Below are the code and all the weights of a small trained network. Each question names an input and a class and asks about switching units off, where a switched-off unit gives its printed mean instead of its output.

import numpy as np


def w(rows, s, z=0):
    codes = np.array(rows[::2]) - 128.0
    scale = np.full(codes.shape[1], s)
    scale[-1] = z or s
    return codes * scale


def f(y):
    return y / 2 * (1 + np.tanh(0.7978845608 * (y + 0.044715 * y**3)))


def log_softmax(a):
    a = a - a.max(-1, keepdims=True)
    return a - np.log(np.exp(a).sum(-1, keepdims=True))


def net(x, mask):
    res = np.array(x, float).reshape(1, 2) / 4 @ E
    y = f(res @ A[0][:, :-1].T + A[0][:, -1])
    res = res + np.where(mask, y, B[0][:, -1]) @ B[0][:, :-1]
    return log_softmax(res[-1] @ U[:, :-1].T + U[:, -1])


A, B = {}, {}
E = w([
[238,173,10,59,17],'x0',
[115,250,173,2,190],'x1',
],0.0065)
A[0] = w([
[246,167,30,78,33,127],'N1',
[93,216,163,69,181,114],'N2',
[122,4,111,206,90,126],'N3',
[109,194,150,84,174,119],'N4',
[107,184,152,87,160,136],'N5',
[96,215,176,64,179,116],'N6',
[51,96,195,167,199,109],'N7',
[110,110,141,149,132,247],'N8',
[117,2,112,212,91,119],'N9',
],0.0074,0.013)
B[0] = w([
[25,196,205,212,239,219],'N1',
[181,207,94,150,137,156],'N2',
[176,216,86,114,162,179],'N3',
[180,171,96,138,132,146],'N4',
[150,134,105,117,130,150],'N5',
[175,198,95,142,138,159],'N6',
[70,225,183,234,226,165],'N7',
[100,104,98,5,154,246],'N8',
[196,255,77,130,164,176],'N9',
],0.0084,0.012)
U = w([
[36,143,178,173,149,117],'0',
[252,152,72,108,127,110],'1',
[85,53,115,21,113,255],'2',
[141,71,148,131,102,17],'3',
[192,49,158,202,98,54],'4',
[185,65,160,161,97,40],'5',
[193,73,154,150,74,39],'6',
],0.016,0.0061)

Each question gives the input, the list of numbers given to net, and the class t.
The units are the neurons (one row each of A and B). Each row of codes is followed by its name. A weight is (code - 128) times the scale printed after its matrix; where a second scale follows, it is the last column's (A, B and U).
mask holds one flag per neuron, in row order. A switched-off neuron (its flag False) gives its mean, the last column of its row in B, instead of its output. The means were averaged over made-up inputs and are rounded, as every weight is.
A unit's drop is (log p(t) with every unit on - log p(t) with that unit switched off) / (log p(t) with every unit on - log p(t) with every unit switched off).
The circuit of an input: a set's keep is (log p(t) with only the set's units on - log p(t) with every unit switched off) / (log p(t) with every unit on - log p(t) with every unit switched off). Starting from all 9 units, units are removed one at a time, each time the one whose removal leaves the highest keep (on an exact tie, the one counted first), for as long as the keep stays at least 0.8.
circuit, biggest first: the units of the circuit, biggest drop first
top k neurons: the k neurons with the biggest drops, biggest first
drop of u: that unit's drop, to one decimal
input [-1,-4], class 1: circuit, biggest first => N1
input [-1,-5], class 1: top 3 neurons => N9, N1, N3
input [2,1], class 2: circuit, biggest first => N7, N9
input [-1,2], class 2: circuit, biggest first => N1, N9
input [3,1], class 2: circuit, biggest first => N7, N9
input [-3,3], class 2: top 3 neurons => N1, N9, N3
input [-5,-8], class 1: top 3 neurons => N9, N1, N3
input [-4,-6], class 1: top 2 neurons => N1, N9
input [5,2], class 0: drop of N1 => 0.6
input [-4,6], class 1: drop of N6 => 0.1
input [5,0], class 0: drop of N5 => 0.0
